Table B holds the same points as the rows below and some others, measured another way and shuffled. Each row below is followed by which row of B it is.
B:
[[-211    7  139   14 -203  -28 -255  256  -46 -384 -382   89  303  -68
    92  114   50  558 -135 -218   66 -411 -164  219  121  178   81 -137
   142 -442  228]
 [  35  388  207 -217   18 -162  107  239  192 -135   31 -512  134  414
   -68   -2  219  106  168 -117  273  115  176 -214  161   61 -453 -271
  -186 -266   37]
 [-211  145   -5   69  252  -12 -537   21 -320  149 -187  186  139   32
  -214  104  161  148  130   43   62  322   67  498 -134  203  102   87
   108  -63 -161]
 [-143  -36 -182  103  325   64  -89  -39 -187  134 -152  103  236  285
  -141  122  140   69   94  106   43  164  -69   53  -29  -26 -158    7
   -25  -83   -7]
 [-168 -241  -55   94  221  433   90 -253  202  465  110  296  132  159
   247   13  107  -43   70  259   75  113  182  334 -251 -301   38   16
   -57  202 -362]
 [  87 -163 -408  -33  440  -24 -118   36    4  119  191  -66  186  303
  -122  265  -98 -136    0  248  252  177   -4 -369  100  -38 -219  -33
   -20    4 -146]
 [ 122 -427    9    0 -204 -326  492  274 -151  280  346  -39    4 -362
   242 -126 -118 -407  122  564 -444 -233 -113   41  250 -146  376  298
  -108  118  142]
 [ 317   38  113  -81  117  218  202  321   36  348 -235   63  515 -131
   203 -112  149  186    2  -65 -253  -91  111  276  -56  104   27    1
   -43 -232  132]
 [ 116 -138 -227  -29  296 -209   -4  235 -204  217  115 -117  153   30
   -77  107  -69 -219   97  251 -105  151   37 -121  140   52 -100   -4
   -32  -61    4]
 [ 278  236 -110   53  338  232  170 -279   63  298  158 -198  159  425
  -152   43  212  -82  202  183  187  331  186  -20 -121  -77 -280  225
  -301   35  -15]
 [ 183 -241 -275  190  -31  323 -128 -386  302 -277  268   10   37  141
   196  313 -213  281 -248  115  464 -423   62 -111   78 -137  -21   69
   -89 -174   11]
 [ -91 -249 -306   34  193  152 -194 -159  238  -78  263   60   77  281
    77  268 -140   63 -126  201  466  -87    9 -244   72 -161  -99  -86
    21    4 -279]
 [-411 -125  -53  150   -1  137 -252  -20  -27 -343 -373  160  193  186
    45  251   46  509  -96 -150  175 -300 -123  163   13   -3 -118 -236
   106 -346  124]
 [-347   34  119 -143   10  -67   36  177    4   -6 -240   -8  163   26
  -131  182  183  125  231  255  -32  116 -299  233 -182  143  260  342
   -32  118  233]
 [-388 -151  197  -85 -145 -247 -203  289 -184  127  -31  239   69 -294
    38  -11   77  -41  144  317 -155   39 -170  456  -18   85  523  233
   165  142 -126]
 [-578 -271  -85  -68 -222 -408 -277  -95  168 -447  510 -201 -444  147
   -59  379 -211 -156  100  509  499  -55 -182 -192  175 -118  212  130
    15  256 -193]
 [ 128  110  183  -25 -387 -384  386  155   52 -394  258 -400   58  261
    55 -160   97   21   10  109  157 -392 -137 -440  507 -148 -146  -18
  -201 -297  227]
 [ 177  551  200   58  105   53   90 -153   21   26   84 -340  163  659
   -94 -235  404  118  151 -203  335  204  359  -87  157 -130 -634 -290
  -256 -331 -170]
 [ 438  156  221  -32 -167  -96  249  107 -117  281  170 -177   98 -354
    32 -132  115 -118  205  326 -298   17   79  429  -23  172  404  592
  -236   26  301]
 [  60 -191 -256  113 -121  -29 -376 -154  120 -569  163 -240 -126  -47
    22  520 -352  340 -179   59  395 -409    4  -56  158  180   14   66
   -24 -297  278]
 [-325  -93   74  167 -357  -35  -56 -201   68 -534  -21  -64 -107  121
    68  212    6  374  -30   70  247 -438 -171  122  114  -64   81   91
   -68 -220  256]
 [-546 -221 -145  212 -160  -83 -554 -455   -6 -466  286   92 -389  130
   -83  415 -144  148   -3  346  519 -124 -134  198   15  -69  271  233
    59  114 -160]
 [ -44 -249 -255   43   33  233 -200 -247  431 -307  296 -139  -82  237
   198  416 -257  226 -183   73  559 -292  158 -183   66 -119 -187 -187
   -52 -133 -119]
 [  65  608  254  110  122  -30 -187 -156 -272  143  -52 -236   49  347
  -269 -164  428  104  292 -112  108  430  336  427  -47  115 -307   28
  -215 -213  -63]
 [  62 -274  -12  -14 -143  116  424  207  281 -129   -4   32  400  186
   378  -75    7  216 -213    0   72 -578 -131 -368  308 -270 -143 -268
   -30 -302   80]
 [ 166   11 -131   84  133 -336 -231   80 -348   65  276 -194  -52   12
  -129   41  -65 -197  100  205    1  135  176    7  258   89  -96    6
   -49 -146  -66]
 [ 119 -178 -271  114   -6 -154 -218 -226    5 -250  448 -245 -226   26
   -61  355 -272  -65  -13  343  315 -118   50 -125  174   23   50  221
  -119  -27   63]
 [ 180  125   90  -74  162  174   25   28   14  427    7   17  199 -133
   -20   14  164  -34  216  258 -118  275  106  466 -269  144  270  424
  -135  144   42]
 [ -85  -27   56  215   74   28  -90  -92 -358  282  -69  209  104  -42
    13 -101  182   17  133  140 -217   97  103  518  -40  -30  104  102
   -22  -90  -47]
 [ 347 -218 -352  202  -88  -22 -161 -246   47 -419  347 -211  -59   -1
    40  362 -338  166 -214  174  312 -449   11 -235  286   37   -8  177
  -117 -276  252]
 [-370 -335   61  111   24  243  142 -106   -5  417  -29  385   55 -136
   231    6  113  -54  154  368 -215   17  -26  592 -263 -201  356  226
    -6  246 -132]
 [ 202  395   77 -181  267   26  -75   90   31  255   17 -280  196  167
  -231   79  224  -22  261  110  132  459  166  170 -173  237  -78  248
  -169   42   13]
 [ -56  141   47  112  103 -110 -394  103 -429  124 -203  166  180 -111
  -156   -1  163  144  104   39 -127  144   17  498  -14  218  180  144
    78 -166    5]
 [-200 -257  171   99 -187 -110  108  168 -320  290 -113  323  129 -446
   133 -112  107  -44  156  379 -485 -118 -196  635  -63   17  608  428
    37  100  158]
 [ 152  124  102 -210  -25    3  461  230  367 -102   37 -488  205  287
   109   82   91   99  106   -5  124 -136   67 -314  113  -15 -358 -128
  -255 -211  280]
 [  59   68   85   74  -29  193 -168   92  -40  -79 -324  100  326  -82
   106   70  101  457  -75 -176  -17 -250   44  382  -33  161   46  -12
    29 -361  203]
 [  45   58  221   46 -134  301  -19   65  132   41 -245  129  308 -104
   262  -47  151  440  -66 -165  -37 -271  146  483  -96   54   86  -51
    -8 -296   98]
 [ 412  276  -70   13   35 -533  135  128 -351 -116  332 -562    0  240
  -307  -55   65 -266  187  221   27  117   16 -393  445  100 -267  167
  -266 -237  252]
 [ -46   58 -110  -81  331  -51 -422  169 -154  207   -8   52  171   -3
  -161  175   33   -9  104  150  101  343   74  216  -83  209   78   72
    80   24 -196]
 [  24   58   29   61  211  383 -181  -27   15  285 -267  200  331  -12
    81   74  162  293   23  -58  -19   84  172  518 -260   93   39   30
    13 -130  -34]
 [  40 -132 -270 -292  355  -40  419  346  255   44  -77 -355  316  248
  -122  368  -47  -64  157  269   25   84 -264 -504  -40   90 -200  135
  -173   47  390]
 [  -2 -296   57 -131 -113   36  511  376  337  -15  -23 -130  299   80
   409  -15  -34  114  -79   10  -66 -447  -11 -279  223 -203 -207 -363
   -67 -258  127]
 [ 336   23 -279  -94  168 -304  344  221  -81 -168  105 -415  284  296
  -236  161  -17 -104   62  249   66  -83 -297 -685  333   71 -223  228
  -210 -173  431]
 [-103   70 -126   63  458  287 -342  -59 -136  361 -254  226  276  120
  -129  163  172  153  128   39   35  370  127  458 -312  134  -23   66
    38   -9 -141]
 [-242 -272  105   78 -197  116  327  178   64 -115 -306  183  336   82
   314  -58  116  339  -99  -46 -143 -518 -176   51  140 -210  -37 -223
    28 -319  198]
 [-375  158  -39   36   86 -230 -242    2 -267 -316 -252 -120   50  277
  -361  272  160  223  189   87  152  126 -262   61   11  189  -45  168
   -25 -134  274]
 [-159  -46  109  133   28  240   99   -5  -18  133 -252  172  276  144
   201  -83  210  274   18  -95  -80 -141  106  325  -30 -137 -143 -206
   -23 -255  -10]
 [-265  106  -22   91  120 -115 -548   -3 -346  -48 -160  142   46  -30
  -244  184   98  170  116   98   82  203  -57  452  -77  234  202  199
   103  -65  -25]
 [  35 -140 -269 -127  220   21  364   76  207  -33   51 -169  288  340
   -98  247    2  -41   61  333  171  -36 -331 -507   47  -83  -84  256
  -163   71  240]
 [ 109 -207 -226  257  -86  250 -197 -410  160 -285  241   41  -28   98
   155  265 -179  276 -196  114  392 -392   66   41   87 -112   31  100
   -71 -186   17]
 [-139 -241 -263 -147  372   43 -154  236   52  209  -50   71  220   -4
   -40  331 -104  -35   59  259   50  181  -90  -12 -126  101   79   58
    81  112  -56]
 [-137   94  242    0  -53 -151 -277  186 -261  258   -6  177  103 -196
    21 -159  188  -15  138  142 -115  173  111  565  -13  101  303   96
    88   -5 -232]
 [ 235 -261 -330  190  -60  185 -170 -342  223 -377  323  -71   -1   96
   128  355 -291  246 -258  153  455 -458    1 -199  177  -76    6  132
   -88 -202   91]
 [ -44  377  200    4   68  236  167 -146  245  -45  -65 -253  188  635
    24  -84  369  271  113 -201  353   64  243  -39   11 -162 -553 -306
  -230 -273  -82]
 [ -24 -117 -139   73  102    1  -21 -207   -1  137  332   26  -30  169
   -23   78   14 -171   88  389  207  104    1    0   31 -163   92  240
   -97  159 -194]
 [  99  114 -109  137  350   75 -273   91 -433  264 -347  170  369   -7
  -184   38  178  177   86  -34 -190  206   41  408  -79  216  -26   97
    32 -234   99]
 [  94  154  200 -162 -135 -356  162  304 -152   77   79 -246   70 -173
  -129  -33  128 -134  260  336 -184  104 -154  159   64  209  324  470
  -136   59  272]
 [ 315 -208 -323  -31  340  501  119 -118  483  110   83 -162  239  196
   237  371 -190  201 -120   -6  271 -143  266 -154 -129  -61 -341 -157
  -162 -163   63]
 [ 874  166  -99    6  193   89  709  -85   15  518  383 -360  284  142
    -2 -193  150 -365  192  383 -199  133  143 -206   92 -100  -99  524
  -475   39  273]
 [  83 -276  -28   90  -50  147  392   60   67  153   16  148  315   40
   295 -112   60   56  -67  156 -131 -349  -68  -21  132 -252   27    2
   -70 -133   60]
 [ 302  541  394  -48 -386 -682   50  403 -441 -349   32 -531   81  -25
  -235 -266  242   62  178  -61 -129 -112  -28   -6  494  304  -61  126
  -173 -484  425]
 [  76  -72 -120  244  -43  292 -115 -328  -17 -181 -135   35   66  -88
    26  318  -47  394  -35   66   48 -270  -23  409 -143  121  157  351
  -119 -196  394]
 [ -31   72  -25 -250  158  -60   66  219  158   64  -36 -227  180   60
  -150  268   59    7  204  271   93  204 -164  -26 -143  206  129  338
  -104  127  207]
 [-222 -276 -315  -17  465  388 -169 -238  314  358  237  250  125  372
    80  258  -18  -95   20  332  429  291  109  -38 -239 -258  -68  -37
    26  307 -548]
 [ -80  120   57  104  -23 -170  128  -76 -263   -9  -39 -125   15  126
  -193   18  198  -21  250  254 -105   92 -134  193   13   42   61  359
  -183  -28  277]
 [ 129 -181 -238  336 -137  177 -205 -404  -23 -434   72    1  -17    3
    68  313 -177  385 -196   65  252 -488  -46  104  124    4   82  226
   -83 -306  301]
 [ 164 -355 -117    9   60   11  326    8   58  439  434   87   74  -80
   232  -80  -62 -380   67  525 -110  -29   40  -13   69 -266  228  240
  -116  231 -190]
 [-229  -73   28  -48   49 -101  409  276 -143   14 -380  -20  324  102
   -88   73  208   99  204  190 -289  -71 -399    7  -25   38   59  237
   -93  -64  476]
 [ 259 -135 -269  197   25   44 -176 -354   20  -67  471  -62 -100   65
    11  186 -174  -45  -69  331  327 -116   94  -52  140  -89   98  281
  -120   -1  -86]
 [  31 -171 -273 -230  389   -4  331  268  215  195   39 -249  267  285
   -46  263  -38 -163  134  275   56  158 -113 -447  -11  -27 -251    3
  -133   74  122]
 [ 399  335   82 -189  275  291  504   15  515  267  192 -532  271  618
   126  -74  245  -14  147 -104  293  182  446 -344   -6 -180 -738 -343
  -387 -183  -76]
 [-180  127  -88   38  381  103 -530   36 -252  229 -239  206  227   80
  -217  163  157  168  124   25   82  386   72  453 -206  208   45   69
   111  -37 -175]]
Rows of B count from 0, top down.

[ 174 -114   34  266  360 -235 -132 -456  -59  -72  157 -270 -110   11
  142  -43   65  155  -59  113  246 -168 -182 -144   14   78    4]  37
[   3   79  -50 -189   -9   89   47   91   92 -135  -42 -272   98   74
 -133   -4  126 -192  -90  147 -121 -222 -158  -48    2  192 -117]  10
[-146  127 -134  -63  -66   31  332  -42  -58  119   50  310   99 -273
   13 -108   12  255  -56   26  205  -53  339    4  195  -95 -135]  33
[  89 -102   52 -216   16 -338 -164 -192  -23 -287 -189 -149  -50  310
   94 -141  176 -161 -267  171  -15   36  -93 -303   43   40  188]  24
[   4 -105   67   57  -33  362  284  340  174  344  220  216  -78 -185
 -123  -22 -254 -104 -106   34 -244 -108  197  103 -125   62 -355]  54
[ -11 -343  221   97   71  360  354  -36   46  286  411  -99 -350  -21
  201  105  316 -165 -207  -49  -90 -259  528   66  -46  293 -377]  16
[ -36 -428  478  262  171  516  171  -16  -62  421  641   56 -577  202
   -4  147  330 -289 -184 -142  -59   47  130  318 -378  212 -233]  17
[ -29 -169  236 -130  -35  248  160  249  178  122  118   20   63   98
   27   90   25 -116 -176  110 -228   51  135  -25 -138  180 -273]  11
[  24  -47   62 -142   78  -52  -23 -119   -6 -171   24 -151  -27  163
   -2  -21  258 -123 -145  159   41  -43 -102 -126  -12  107  -24]  35
[ -93   -9 -106   10  -67  -73   75   54  -21  277 -122  -56  183   35
  142  -30 -323  231 -104  -98 -110 -121  269   51  102  115   23]  13
[ -20 -145  234   43  167  104  153 -135   45   29  271   93   -9  -27
  105   79  229  124 -105  136  176   95   94  -63  -70   60 -233]  32
[-219  336   26  347 -173 -272 -116 -318  -46  -12 -407 -301  624  -38
  182 -192 -363  355 -124 -102  153  -51 -166  160  152  -44  320]  15
[ -94  133  -54   37   47   87  132 -110   20  -18   37 -209  235 -102
    2   22   85  127  -21   84  106 -218  -24   54   84  130 -146]  26
[-170 -100  274  184  -50  331  287  -10   -5  235  322  360  -71 -142
  -21  -41   95   10 -170   26  102  130  206  188 -122 -105 -216]  51
[-161  154  -11  -98   42  -22    5 -267 -110 -187  -27 -327  238  138
   28   55  376   97  -41   84  227 -124 -135   36   95  149   34]  49
[  40  145 -119 -168  135 -104    7 -185   42 -295  -68 -457  193   26
    4   23  284   13  -19  190  116 -308 -177 -160  139  238  -95]  65
[ 129 -288  165  -59  133   46   27  145  164  121  146   79  -66  101
   56   45 -128  -45 -172  188 -199   62   78 -182 -143   92 -229]  3
[  75  -69  113  -74   87  -11  -41  166  101   66   47  133   17   96
 -116  -26 -191  -14  -86  120 -101  158 -204  -71 -162   15  -59]  43
[  54 -252  171   63  147   49  104   -6  147  210  131 -233   93   62
  295  157  -67  155 -127   27 -117 -117  272  -87  -28  315 -263]  45
[-145  121  137  175 -113  231  208   82  182  138  -23 -200  399 -169
   75   15 -160  102 -102    2  -91 -160   83  154    4  165 -216]  21
[ 221  -97   77  -80  156 -120   32  100  204  -63   42  126  -57  -72
  -39  -99 -152  -29 -124  227  -64   45 -105 -291  -70   10 -168]  8
[  -3   56  -56 -435   -7  103  112  281   23  -15   15  -85  -92  199
 -199   51  204 -183  -28    9 -121  -66  -79   -7  -51  262  -73]  57
[-301 -219  269 -120 -174  508  303  386   15  502  272  390   78  142
    2  199  -37   54 -146  -57 -222  257  418  290 -202   78 -281]  63
[ 159   42   98  211  204 -229 -154 -286   67 -240    4  -37   50  -85
  -63 -194  -72   19 -115  259  190   27 -439 -189  -56 -136   37]  25
[ -74 -196  251 -135   27  -52  -27 -180   18 -125   -2 -224  164  309
  260  112  309   12 -240  156    1   74  112 -148  -13  191  -49]  12
[ -12  157 -164  140   51  -95 -166 -192  -30 -158 -118 -189  227  -18
 -171 -160 -160  -15  -75  236   38 -200 -378   -5   39 -109   69]  68
[ 254 -120  -61 -212   76  379  300  444  433  -46  184 -213 -124 -239
 -208   11    1 -452 -113  323 -435 -492   61 -237  -57  305 -638]  29
[ -92  105   -6 -178   34 -399 -152 -189  -82 -126 -276  -44  396  222
  169  -14  -53  387  -73   80  194  219 -101 -159  112    8  238]  50
[ -64   83   -7   53  -45  -37   45 -153   15  -41 -114 -365  175   31
  105  -61   49  -10 -142   -2  -16 -258   26   17  104  185    8]  20
[ 215 -289 -119  -96  291 -302 -137 -189   32  -30  -14 -327  -14  197
  258   73  -56  139 -120  210  -79 -228  126 -359   99  228 -101]  42
[-116 -248  260   70   60  181   18  -28   11  162  220  152  114  146
   76  108    1   83 -169  171  -35  193   73   41 -161  -19 -172]  71
[ 291 -239  125  384  259   32   18 -251  142  -16  271 -226 -371 -160
   32 -160    3 -266 -206  156  -36 -343  -83 -151  -87   78 -220]  60
[ -18  -13  153   69   82 -137 -112 -138    9  -35  -24   38  204  106
   47  -42  -94  167 -113  140  107  191 -201  -61  -74  -58   60]  38
[ 103  112 -469   -6  241 -221 -104 -170 -261   79   41   -6 -276  -14
 -270 -167 -154   98   90    6  178 -285 -233   12  106  -54  170]  58
